Below are the code and all the weights of a small trained network. Each question names an input and a class and asks about switching units off, where a switched-off unit gives its printed mean instead of its output.

import numpy as np


def w(rows, s, z=0):
    codes = np.array(rows[::2]) - 128.0
    scale = np.full(codes.shape[1], s)
    scale[-1] = z or s
    return codes * scale


def f(y):
    return np.maximum(y, 0)


def log_softmax(a):
    a = a - a.max(-1, keepdims=True)
    return a - np.log(np.exp(a).sum(-1, keepdims=True))


def net(x, mask):
    res = np.array(x, float).reshape(1, 6) / 4 @ E
    y = f(res @ A[0][:, :-1].T + A[0][:, -1])
    res = res + np.where(mask, y, B[0][:, -1]) @ B[0][:, :-1]
    return log_softmax(res[-1] @ U[:, :-1].T + U[:, -1])


A, B = {}, {}
E = w([
[240,147,159,129],'x0',
[172,2,220,178],'x1',
[121,139,232,105],'x2',
[170,139,103,214],'x3',
[159,81,77,104],'x4',
[161,62,75,6],'x5',
],0.0087)
A[0] = w([
[94,133,132,135,31],'N1',
[74,167,208,185,186],'N2',
[108,172,182,143,104],'N3',
[112,180,165,158,75],'N4',
[190,141,89,123,85],'N5',
[154,103,155,127,151],'N6',
[96,110,104,33,255],'N7',
[145,100,148,204,64],'N8',
[93,97,113,108,82],'N9',
[241,108,44,37,179],'N10',
[120,40,196,80,110],'N11',
[124,99,189,105,46],'N12',
[54,167,158,195,191],'N13',
[144,136,85,170,226],'N14',
[156,108,196,111,52],'N15',
[131,117,186,39,200],'N16',
[166,73,95,246,136],'N17',
[112,222,163,151,64],'N18',
[169,104,173,137,121],'N19',
[165,92,145,148,190],'N20',
[110,196,188,124,138],'N21',
[106,103,119,208,69],'N22',
[104,152,113,184,215],'N23',
],0.014,0.0039)
B[0] = w([
[117,134,82,20,141],'N1',
[213,203,60,195,234],'N2',
[245,120,22,161,180],'N3',
[155,61,92,118,176],'N4',
[141,203,234,82,162],'N5',
[91,61,175,149,166],'N6',
[32,51,123,185,230],'N7',
[73,149,168,244,179],'N8',
[102,52,62,119,155],'N9',
[70,208,160,23,251],'N10',
[156,37,121,27,213],'N11',
[199,21,212,89,171],'N12',
[138,135,35,164,224],'N13',
[62,174,248,129,175],'N14',
[129,54,215,80,178],'N15',
[143,34,130,75,213],'N16',
[60,217,236,218,202],'N17',
[187,174,26,151,193],'N18',
[116,104,158,178,179],'N19',
[88,86,210,180,178],'N20',
[217,22,17,80,193],'N21',
[79,254,154,153,171],'N22',
[48,130,75,167,186],'N23',
],0.0059,0.014)
U = w([
[229,68,220,105,3],'0',
[114,90,189,93,241],'1',
[149,152,204,233,51],'2',
[254,149,82,177,129],'3',
[65,121,113,101,156],'4',
[121,158,150,212,192],'5',
[182,243,185,43,51],'6',
],0.0099,0.0038)

Each question gives the input, the list of numbers given to net, and the class t.
The units are the neurons (one row each of A and B). Each row of codes is followed by its name. A weight is (code - 128) times the scale printed after its matrix; where a second scale follows, it is the last column's (A, B and U).
mask holds one flag per neuron, in row order. A switched-off neuron (its flag False) gives its mean, the last column of its row in B, instead of its output. The means were averaged over made-up inputs and are rounded, as every weight is.
A unit's drop is (log p(t) with every unit on - log p(t) with that unit switched off) / (log p(t) with every unit on - log p(t) with every unit switched off).
The circuit of an input: a set's keep is (log p(t) with only the set's units on - log p(t) with every unit switched off) / (log p(t) with every unit on - log p(t) with every unit switched off). Starting from the 12 units with the biggest drops (on a tie, the unit counted first), units are removed one at a time, each time the one whose removal leaves the highest keep (on an exact tie, the one counted first), for as long as the keep stays at least 0.8.
units of the circuit, in order: the units of the circuit, biggest drop first
k most important neurons: the k neurons with the biggest drops, biggest first
drop when u is switched off: that unit's drop, to one decimal
input [1,1,-4,-1,4,4], class 6: units of the circuit, in order : N10
input [5,0,-7,-2,5,-8], class 2: units of the circuit, in order : N17; N14
input [-6,5,2,-8,5,0], class 0: 4 most important neurons : N12; N10; N11; N23
input [-8,7,-7,-2,0,-1], class 2: 2 most important neurons : N17; N10
input [-8,6,4,-6,6,3], class 0: 2 most important neurons : N12; N11
input [8,5,-6,-6,8,7], class 1: 2 most important neurons : N10; N7
input [5,0,1,2,4,6], class 1: 4 most important neurons : N2; N7; N18; N22
input [-3,-6,-2,6,0,6], class 6: 2 most important neurons : N10; N5
input [4,0,-8,-1,2,-7], class 2: 2 most important neurons : N17; N14
input [7,0,1,-2,8,-6], class 2: drop when N11 is switched off : 0.1
input [8,-3,-2,-8,6,-2], class 6: drop when N10 is switched off : 0.3
input [8,0,-8,8,5,-1], class 2: drop when N17 is switched off : 0.4
